Each row was made from one path, in order. Every step used is in the known rows, and no mark comes twice. Write each row's path.
Each row is shifted at random along 8 fixed directions that mean nothing.
Known rows
lize > vemaf > nati > lilupul > gopud > pesi > fuvas > sema: [  47   -1  125   72   88  251  113  -84   88  -27  -28  -30 -228  191
  -80 -114  163   16  133  208  223  253 -316   51  -50 -411  -34 -210
  -12 -101  -52 -187   54 -223  -28  -60  104  176  150   38  -22 -101
    0 -121   66  114  101 -348  -73    3   28    1]
pesi > gopud > nati > sema > fuvas: [  39 -192 -152  279   24   50   39  -98   49  164  133  -28  171   19
   33  -88   83   45   53 -162  302  275  -36   44  227   38 -139   -9
 -176 -242   47   96 -119 -110  121 -378   58   -7  196 -124  147  -10
 -163  350 -131 -195 -184 -116   59  164 -352  -61]
goburog > lilupul > gopud > timukes > lize > vemaf > nati: [ -96   -2   44  -46  269  -12  -74 -102  118  -68  -45 -168  -68  152
  111   51  352   43  -28  371  319   58 -230  216 -322  -42   22   -2
   82   74   24 -116  134 -194 -207 -218  189  181  -16 -289  -66 -456
  280   16 -256  -10  188  -23 -337   46  180 -297]
nati > goburog > lilupul > vemaf: [ 399 -206  357  -90  113 -221   -5    3 -241 -116  -70   39  -73  113
 -109 -186  196  354 -422  425  167   41  -71 -450 -189  179  369  552
  -39  202 -174 -129 -169 -258 -154  -86   60  199   -2 -205  284  -59
  222   88 -250  323  417   19 -106 -151  246 -131]
lilupul > goburog > gopud > nati > sema > vemaf > timukes > lize: [ -89    0 -212    3  -69  210   13 -240  189  113 -211 -104  -15  -55
  156   95 -102   39   33 -115   47 -212  -98  210 -138  -13  187  -54
 -138   76 -175  216   25    9   27  -46  -63  215  339 -155    4 -174
   29  -21 -217  -74 -296  141   78  126   62  -50]
nati > gopud > lilupul > vemaf > lize: [ -96   92 -566   50  -15   33 -120  176 -155  327  346 -118  133 -206
  455  129  -88  -78  136 -417  129   27  181  -40  158   21  -10 -225
   94  -71  328  -14  161   39 -156  141    7 -230 -185   94  -55 -131
  -68 -132    9 -389 -411 -150   96   51   33    4]
nati > gopud > vemaf > timukes > lilupul > goburog > pesi > fuvas: [ 164  -38 -146  -85 -211  -83  102  230  -63  116  146    4  -40 -191
  205 -329   50  -50 -173   14  299  278    2 -240  -81  -98   25 -366
   -5 -135  130 -132  -28  135 -217  132  -41 -180  -26  168  134 -218
   98 -369  110   23 -150 -222 -162   10 -138    1]
sema > vemaf > lize > timukes > gopud: [  57   65 -233 -582   29  -93 -269   52 -206  277  179  510  238  -71
  108  -57   -5 -169  -39 -383  189  -69  151  109 -145  -13 -125  130
  168  -91  356 -102 -110  -10  155  183   97 -307 -261  -11  120   89
  111   67  100 -355 -158 -100  132 -334  136  112]
nati > lilupul > vemaf > timukes > lize > fuvas > sema > gopud: [ -57  -67 -239  116   78  564  -63 -390  522  -57 -123 -343 -268  120
  167  283  -17   26  257  116   60  -44 -232  310   85 -323  197 -153
 -174   57 -398  108  201 -209  -59  -23  -95  229  474 -257  -69 -411
  293   57 -416   31  -42  131  131  281  -14  -19]
lize > vemaf > nati > gopud > lilupul > goburog > pesi: [  78  132   40 -235 -144 -145  184  214 -408  427   84  204  285 -125
  106 -172 -108  443  -61 -244  145 -131  280 -372  115  386  -19  212
   78   29  237  284 -165  -62  157   81   39   -7  239  -11  552  185
 -370  -67   90 -131 -260  -10  165 -120 -267   31]
vemaf > timukes > gopud > pesi > fuvas: [ 241 -223 -151   29  -57  406  100   -4  232 -150   44 -201 -283 -185
   40 -155   77 -407  126  357   74  304 -292  -97 -242 -465  282 -618
  -16   17 -302 -390    8  268 -295  338 -222  -81  -87  378 -299 -343
  499 -186  122   71  -23 -293 -112  178  135  128]
sema > gopud > vemaf > nati > goburog: [ 187 -188   38  174   69   61   17  -48   40  -76   52   34 -108   -9
   73  -66   97   -6 -111  147  205   28 -200  108  171  -52  157   55
 -202  130  -31  -47   11 -123  -70  -97   69   71 -114 -234 -135  -66
  253  405  -24  -36  253  -93  -51   50  -17 -150]
gopud > nati > goburog > lilupul > vemaf > timukes > lize > fuvas: [-230  222 -375 -347  -24  -73 -176  125 -190  342  218  142    7 -296
  169   -9 -119    3   91   -3  129  -13  257  102 -291  -51 -140 -200
   -9 -292  378  -46  121  145 -131   58   95  -92 -254  123  -16 -247
   87 -215  215 -392 -417 -250 -262 -157   55   46]
gopud > timukes > lilupul > vemaf: [-160   55 -306   40  118 -278    7  111 -258  301   34   97  177  -39
  157  151  156  215 -100 -247  -33 -167  412 -185   63  489   65  481
  -18  108   87    1   62 -442   31  197   89  252  131 -343  337  212
  -84 -256 -248   -9 -209  195 -195   64  -18 -137]
goburog > nati > vemaf > lize > fuvas > sema > gopud: [ 118 -158  -50  -11   -9  116 -254  -77   24   48  215  113 -104  -74
  164 -133  -62  125  -59  -35  376  353 -247  -14  281 -305   -7 -265
   72 -313  144  -73 -117   62 -207 -282    8 -264 -162   67  -24 -258
  108    2  172 -174  -80 -412   -8  -85  131  130]
lilupul > goburog > gopud > vemaf > lize: [ 206   72   79 -195    1   47  -30   40 -185   11   86  156   40  -25
   43 -136  125   12 -118  137  238  -14 -190   52  -93  -97   31   -8
  115  -33  135 -116 -139   40 -131  -65  160   32 -210  117   -6 -276
  246  138  241  -99  199 -222  -89 -210  189  -31]
timukes > lilupul > goburog > gopud > vemaf: [-102  134 -338   71  -51    4  241  205   83  329  162   88  -18  104
  125  -77   90 -101  295 -407  276   63  -46 -122  162   25 -162 -180
  236 -100  145  106  -35   33 -135  167  -23 -366  191   27  374 -109
 -142 -357  119 -226 -259  -64  -75  -38 -345  -72]
fuvas > sema > gopud > lilupul > nati > vemaf > timukes > lize: [ -61  -80  154 -158  247 -471 -142 -142 -174   38   91   76  221   39
  168   24  314   34  -91  294  291   95 -198  163 -151  190 -157  382
  -92  -60  293 -106  -82   41  -32 -352  114   63 -306 -211  -71 -124
   77  156   53  -59  192  -49 -196 -174  440 -158]
timukes > lize > fuvas > sema > vemaf: [  55 -391 -235   49  121 -118 -334 -275 -132   29  163  -41  112 -345
  145   85  205  136 -272  -95   71   -1  127 -428  151  240  423  242
 -193   59 -127 -189 -126   28   22  -47 -287 -105 -161 -194  151 -111
  233 -382 -264   60 -128   -7 -142  179  299  126]
pesi > fuvas > sema > vemaf > lize: [ -37   65  240  111 -180  105  -54  -50   69   25   42  -66  -91  -14
  187 -297 -184  494   51  437  479  305 -490  332 -211 -393 -163 -442
   15 -322  322   76  -70  183 -325 -407  284  252 -122  311 -268 -140
   46  -91  471  -78   29 -636   41 -216  261  145]
pesi > gopud > lilupul > goburog > nati > sema > fuvas: [ 453 -279   59  176  120   96  -29 -199 -106  -79   96   41  110  -23
 -248  -30  139   -9 -111  248   58  112  -78 -256  195   66  222  260
 -152  -11 -232 -176 -192   19   64 -248 -118   90  -35  -15   74    2
  192  502 -188   63  122  -40  -29   75  -86   -3]
fuvas > sema > gopud > vemaf > lize > timukes: [-119   81 -289 -130    6  272 -216  -14   36  226  198    3  -49  -23
  202   76   81 -476  300  -57  130  -30 -116  130 -351 -274   -7 -187
  173 -187   80  -40  114   46   -9  -25   53 -176  -71   92  -34 -250
  318   50   47 -441 -154 -146  -49  -90  163   55]
lize > fuvas > sema > vemaf > nati > lilupul > goburog > pesi > gopud: [  34  191 -235 -159 -197  380   79   71   36  220   41  113 -124 -257
  153   71 -311  329   11 -147   -5 -110  110    8  413  -77  131 -317
  -82  -50  -68   99  149 -122  -54  237  -44  150  154   78   56   63
 -143 -258    9   19 -307 -161   69  128 -231   74]
lilupul > goburog > pesi > gopud > nati > vemaf > timukes > lize > fuvas: [ -70  -82  -92 -387  157  153 -163 -149  147  -76   18 -280 -134  -53
  123   23  326 -238  138  350  222  125 -204   59 -468 -237   79 -195
   -4  -36  -99 -170   48  186 -108  -21  -46 -138    9  -21  -76 -751
  401 -108 -204 -112   63   -8 -194   58  249 -113]
lilupul > nati > goburog > pesi > fuvas > sema: [ 186  186  310  -91  193 -298  277 -188   73  -81  103   20 -112   67
 -126   75  211  516  164  793  191  122 -327  160 -181  -87 -164  213
 -217   12  153 -303  178 -112  -37 -177  -41  246 -289   50 -205 -121
   48 -147  156  190  488 -253 -371    4  180   26]
lize > timukes > gopud > lilupul > nati: [ 118   13   28 -116  419   92  -70  -97  129  -71   80  177 -234  160
 -259  182  272 -266  253  519  -55   10 -139   -7  -61 -226   91  140
   29   70  -92 -424   65  -58 -106  190  -72   39 -346  118 -339  -95
  380   63  -35 -151  316 -169 -233  -97  287  -53]
timukes > lilupul > nati > vemaf: [   4 -177 -357  201  277  121   92 -127  118  139  -54   35 -179  194
  -12  194   28  100  291 -222  -78  -58   19 -185 -100 -155  213  270
   16   68 -172   15  104 -244    4  244 -181 -121  184  -96    9  355
  -90  137 -398 -204 -138   93  236   45   89  -54]
lize > fuvas > sema > vemaf > nati > gopud: [ 107 -210   40   76  101   50  -13 -223   12   56  -64 -267   76 -146
  124    2 -108  271   70   32  211   40  -79  107  121   63  177  -26
 -125   90   55  157  -75  -57   49   23  -71  155  139 -133    1  122
   87  277  -73  -60  -43  -70  326  226  -21   53]
sema > gopud > pesi > fuvas: [ 285 -112  -78  -46  -53   45   31  175 -263   82  183  191   81 -442
   36 -164   84   26 -240  207   18  175  183 -164  202   42  176 -129
 -171 -119  -24 -328 -112  -58 -118  242  -34  213 -307  257  -44  113
  422 -144  316   59    9 -282 -272   71   24  131]
lilupul > gopud > nati > vemaf: [  14 -125 -202  110  338  162   95 -136  137  -24 -106  170 -224  262
  -31  127  238   96   36 -162  167   72 -179  161  108 -241   22  195
 -102   20 -144 -124  115 -561  -61   18  121   40   82 -382  -21    3
  195  371 -269  -94  289   45  -55   57 -108 -292]
nati > vemaf > timukes > gopud: [  42  -86 -165  -96  -93  203  121 -117  101  178 -145   -5  -11   13
  124  -33 -366   38  283 -279   82  -62 -100   90 -281 -110   90 -102
  171   71  -12  238 -116   97   64  322 -120 -107  333   57  118  246
  -90  254   15 -204 -376   -9  521   16    1  204]
nati > gopud > pesi > fuvas > sema: [ 246 -263  255   55  -49  254   32 -119  -11 -126 -104  -22 -181   32
  -96 -356  202  -93 -291  179  248  274 -276 -106  106 -321  215 -190
 -148  -81 -243 -206 -160 -186  -37  -95   34  251  224    9   28 -257
  125 -185   73  286  143 -310  -92   94  105   59]
vemaf > timukes > lize > sema > gopud > nati > lilupul: [ -51 -379 -217  236   79  336  -62 -171  260   20  125 -247 -141  -67
  140  -34  132 -313   36  179  157  153 -223   24  -87 -229  226 -358
 -167 -130 -293    2   80  101 -208 -235 -116  -67   38 -153 -287 -378
   78   91 -228 -124 -143  -43   18  187    5 -137]
vemaf > nati > goburog > pesi > lilupul > gopud > timukes: [-182   56 -192  168 -231    6  365  258 -200  501  -30 -427  308 -135
  461  -81  -85  -96  171 -547   87 -113  348 -135  224  537   29  -87
  103   59  123  508  -51 -171  205  172  -23  105  716 -182  575  142
 -401 -115 -122 -194 -593  205  225  420 -375  -39]
timukes > lize > fuvas > sema > vemaf > nati > gopud: [ 128 -119 -282   70  120  445  -24 -346  232   14 -145  -75 -170  -91
    3  202 -241   54  182  -89  -55 -189  -92  276  171 -298  317 -180
 -212  131 -194   29  136  -97  -25  246 -162  177  129  -69 -275  127
  253  344 -167 -114 -116  -23  320  199   -2   59]
fuvas > sema > vemaf > lize > timukes > gopud > lilupul > goburog: [  77   46 -396   47   57  403 -215  -71   25  125  109    6  -56 -154
   36  347  -72 -272  220 -118 -266 -330  157 -164  294   -9  334   10
  -40  213 -231 -140  162   53   73  429 -243   57    7   80  -38  -69
  379 -143 -101 -209 -226   91   65  125   23  115]
goburog > nati > gopud > vemaf > lize > fuvas: [ -55   39  -34 -329  117   67  -34  -53 -187  151   47 -329  194 -148
   80 -105  261  -31  166  129  241   -9   88   38 -349   89   -9  -14
  160  -83  153   81 -158   70   74   37   86   66  165   22  240 -400
  172    2  -35 -211  -93  -16  -25   53   63   -1]
goburog > nati > sema > vemaf > lize > timukes > lilupul > gopud > pesi: [ 146  -57 -188 -196  394  111  118 -225  -63   60   57 -112  175   -2
  -84  451  316 -230  430  148 -237 -173  -27 -244   87  169  236  404
  -20  394 -252 -240   65   28  198  263 -293  -38  -84 -120   76   -2
  224  284 -296   -6  164  268   52   82  167  -97]
nati > sema > vemaf > timukes > lilupul > goburog: [ -10 -126 -185  291 -227  172 -177   60  126  148   81  -98 -160 -170
  230  -25 -357  208   25   79   91  104  -46 -150   31  -90  219 -303
 -102  -51  -30  103  110  248 -215   12 -107   56   43  154 -125 -108
  112 -369   95 -105 -367 -228  137   57   -2  139]
gopud > vemaf > timukes > lize > fuvas > sema: [  69 -110 -134 -181  172  -67 -160 -237 -263  122  163   44  100 -124
  -83   90  245 -297  125  -68  -43 -108   96 -326 -187   52  171  242
   69   13  -15 -224 -122  129  264   83 -225 -176  -72   53  166 -119
   55 -107  -53 -150 -167  -64  -86   37  321  190]
timukes > gopud > pesi > lilupul > vemaf: [  75  -90   -9  -45  170  -84  -51  121 -172   37   39  -10   -3  -10
  106   54  303  170 -159  111   26   90  109 -330   -6  220  267  326
  -30  179  -98 -232  -43 -289 -136  209  -11  165  -56  -98  162    6
  164 -419 -206  295  153   20 -125    8  196  -89]
vemaf > timukes > lilupul > goburog > nati: [ 166  -72  223   46    1   -6   61    0  163 -100  -55 -247  -75  293
   45 -329  434   48 -125  298  502  229 -305 -216 -178   13   41  -82
  301  116 -126   46 -155   34 -127 -313   82  -73  397 -144  247 -776
  -33 -341 -376  190  156   28 -287   94  -63 -209]
vemaf > timukes > lize > fuvas > sema > gopud: [ 290 -337  470 -145   89  -83 -298 -259 -137 -153   58  -32   50 -213
  -20 -109   51  165 -207  662  197  203 -259  -95   16   31  250  152
 -113 -104  -69 -157 -313  198  -80 -293  -81  192 -247   80  -72 -179
  479  148  238   92  265 -277  -34  -51  495  219]
pesi > fuvas > sema > gopud > vemaf > nati > lilupul: [ 205 -178 -134  254  320  177   90 -277  197 -183  111  -48 -150  142
  -87  155  392 -136   45  380   89    3 -247  178   -6 -203  117   49
 -206  156 -235 -282  227 -217  -86  -72    1  166 -166 -297 -337 -121
  264  453 -324  151  410   28 -157  161  -34 -276]
gopud > lilupul > nati > sema > vemaf: [  95 -227 -315  336  111  222  -65 -251  100   79  -16  140 -154 -124
  -79  185 -142  283  -36 -153 -112  -54   28 -145  255  -79  374  146
 -284   49 -240  -53   54 -223  -36   46 -163  178  -47 -139 -109  347
   73   78 -226  -18 -139  -87  113  120   12   27]
lilupul > gopud > vemaf > nati > sema > fuvas: [ 118 -169 -192  353    3  -16  -61 -107 -162  183  156  100  130 -341
   33  102 -358  395  -89   41   25   85  151    4  261  168  110   71
 -353 -198  148   -1  -16  -10  -38 -180  -81  233 -231   12  -83  381
   76  347  189 -184 -283 -287   66  117 -144  143]
nati > lilupul > gopud > timukes > lize: [  18 -323  184   35   10  366  236 -209  231   16 -314 -502  -24  202
   66 -164  164 -362  185  230   66  -84 -316   81 -277  -86  311 -121
  -53   62 -441  227 -148  126  -54  -14 -108  247  681  -43   10 -269
  173   16 -205   -4  -69  189  254  180  260  -66]

Which path is each row?
[ 153 -123 -113   77  -81  537  -95 -164   41   93 -154  317 -181  107
 -254 -115 -281 -129  -25 -100  -52    9  -74  -37   45 -440  204  -57
 -153 -269 -235   49 -136  -95   23 -135   52  192  259  101   17  280
  -15  538  -71 -167 -279 -258  258 -212  -66   74]  goburog > pesi > gopud > vemaf > lize > timukes > lilupul > nati > sema > fuvas
[-167  -20 -478  142  106 -118  114  -93  121  284  186 -139   21 -123
  199  259  -62   53  300 -336   79  144   -3  -11   50   77  -43 -112
  -99  -19  123   20  223   12   17  -24 -251 -259  -61 -157  -61  -22
 -433 -142 -182 -201 -448   -1   66  269 -171  -76]  goburog > pesi > lilupul > vemaf > timukes > gopud > nati > sema
[-184  -86 -271  -90    4 -293   -9  210 -274  372  343   84  276 -189
  388 -141  134   65 -172 -233  338  129  165   -2  -29  263 -172  -88
  -28 -224  405   78  102  -63 -108 -219  153 -189 -215 -254   65   11
 -371  -75  -25 -188 -311 -101 -111  -40 -100 -213]  goburog > pesi > gopud > timukes > lize > vemaf > nati > lilupul
[ 108  261   36 -143   10  460   24   86   90   95  -85  221  -72  265
  -94   46  261   93   61   68   -3 -161   38  160   66 -177   21  160
  -86  115 -207   -8   93 -376  141  128  229  422  334  -16  109 -222
  226 -226 -147  134  235   73    7 -118 -146 -120]  timukes > lize > sema > gopud > pesi > lilupul > goburog
[ -16  -84 -102 -154  151   -6  -24 -306   59   20   90 -316  -24  -81
   60  156  217 -198  239  180   88  -53 -154  -77 -234   -5  151   63
  -43   70  -87 -112   44  177   91  -26 -276 -145   61  -95   89 -464
  109 -183 -147  -46  -75   43 -123  182  240   78]  nati > goburog > gopud > vemaf > timukes > lize > fuvas > sema
[-220  264 -416  335 -227  375  159   38  118  318 -101 -282 -104   18
  309  111 -312  -27  378 -411   26  -93  127   61  -85  -41   -2 -265
  199   33  -26  361  106 -247   88  249   92  246  677  -20  330  123
 -196   44 -171 -186 -608   -2  222  278 -328   76]  pesi > fuvas > sema > gopud > lilupul > vemaf > timukes
[  14  -10  -90 -275  220   67  -44 -174  -47   44  203 -171   32 -182
   15  218  189  131  209  341   65    3 -173   -7 -580 -111  135   60
   37   -6   -3 -190  136   75   -8 -106 -132  -78 -331   21 -160 -337
   51  -46  -94 -184   27  -91  -32    8  358   16]  goburog > pesi > gopud > nati > vemaf > lize > sema
[  77   57   30  -77  -20  -91 -150  102 -255   97  128   96    0   63
  169  -66  102  -79   44  -43  211  229  -37 -244 -288  -32  -40  103
  243   18  199  -96 -139  -97   67  -28  173 -100  -51   44  256  -32
   34  174    1   -7   12 -234   35 -142  127   40]  lize > fuvas > sema > gopud > pesi > lilupul > vemaf > timukes
[-134  161  168 -149 -281   63  262  330    9  366   71 -211   71  -59
  347 -285 -212  451  221   -1  425  248 -130   -5   54   70 -205 -421
  202 -242  258  422  -71   87 -124  -56  138  -18  381  212  300   15
 -456 -420  215 -100 -341 -269  235    5 -248   35]  lize > vemaf > nati > lilupul > goburog > pesi > gopud
[  51 -114 -196  224  -95   31  -14 -184  -16   25    5 -214    0 -306
  263   69 -107   66  -22    9  104   41  -91 -127  -46  112  249 -112
  -42  139  -61    0  -18   24  -40    4 -150   88   20  -99   75  -53
  129   87  -85   76 -196  -64  -67  286   23   86]  goburog > nati > gopud > pesi > fuvas > sema > vemaf > timukes
[  12   76   68 -354  124   95  -85 -109 -157  138   -3 -123  152   68
  -56 -126  175  105  178   55  299   81    1   22 -289 -100 -119   48
  171 -112  186  118 -187   -4  190 -133  212   40  210   -3  301 -245
   17  284 -103 -225  -28 -127  173 -129   14  -28]  goburog > lilupul > gopud > nati > sema > vemaf > lize > fuvas
[ -48 -174 -280  126  -80  318  -23  -29  131   81   26 -299 -138   -5
  229 -134  219 -321  -59 -377  219  187  -87 -266  112 -227  221 -400
   14  -37 -214  -40   39  -81   19   20 -165 -179  456  -91  235 -448
 -190 -593 -317   55 -424  -72  -48  279  -55  -20]  timukes > lize > vemaf > nati > lilupul > goburog > gopud > pesi > fuvas > sema
[ 333  101 -224   64  177  -34   21  -16 -185   44  189   70   87 -203
  -94  185  315    8 -111   74  -91 -191  255 -364  443  340  252  250
   79  209 -163 -290   24 -150   46  179 -226   67 -117  -53  163 -200
  201 -256 -255   80   22  154 -504  270 -112  -45]  pesi > fuvas > sema > gopud > lilupul > goburog > nati
[ -77  -75   11  124  156  171   98 -174   85  110  -17  -54   -9  207
   19   17  106   77  202  193  157  -47 -211  289 -228 -127  -47   30
  -58  -57  -23  138  114 -191  -18 -216  169  247  168 -234 -111  103
  -88  410 -138  -82   22  -20  116  -39   -6 -169]  fuvas > sema > gopud > timukes > lize > vemaf > nati > lilupul
[ -43   -5 -163  -60  -66  173  224  -69   88  188 -194 -153    9   73
  145  -38   12 -228  130 -226   41 -234  -83  142 -143   22  157  -76
   14   81 -143  218  -22  -24    0   88  -57   62  470 -115  117 -122
  -78   29 -161 -160 -313  173   71  107   83  -87]  lilupul > vemaf > nati > goburog > gopud > timukes > lize
[  39  117   25   62 -103   52  250   86  -38  206   56   33   38   86
  124 -143  129  208  -17   39  191  -20   -7  -47  145   90    0   23
  -41   11   21  180   25 -135  -51 -117   70  155  255 -110  239   15
 -290 -139 -112  224    0  -12  -23    4 -231 -118]  fuvas > sema > gopud > vemaf > nati > goburog > pesi > lilupul
[  88  -42 -123 -332  264  209 -177 -235  103 -154   -8 -276 -131 -124
  -43  170  376 -323  109  573  -21 -109  -70   86 -468 -143  290   -3
  -76  112 -244 -324  109  154 -145  164 -141  120 -136    1 -202 -665
  730 -107 -245   53  215  129 -320   99  310  -86]  pesi > lilupul > goburog > nati > gopud > vemaf > timukes > lize > fuvas
[ -38 -336 -112  -27   43  432 -397 -157   77  -24  -92   83 -208  125
  -35 -190  147 -575 -200   68  118   44 -177  -85 -115 -416  331 -189
   58 -166 -348  -78  -51    8 -170 -171   67   57  185 -146  -72 -308
  250   87 -245  -80 -163  -93  -25 -152  274  -89]  fuvas > sema > gopud > nati > vemaf > lize > timukes > lilupul
[ -53  126 -125  220 -291  316  157   55  250  302   16   23 -193 -112
  236  -99 -515  429  198 -163  185  159  -78  173  478 -260  -57 -461
 -109 -325   99  313   34  -85 -132  -12  -38  116  344  204   45  204
 -230 -267  279 -197 -459 -379  199   93 -248  251]  lilupul > nati > goburog > pesi > fuvas > sema > gopud
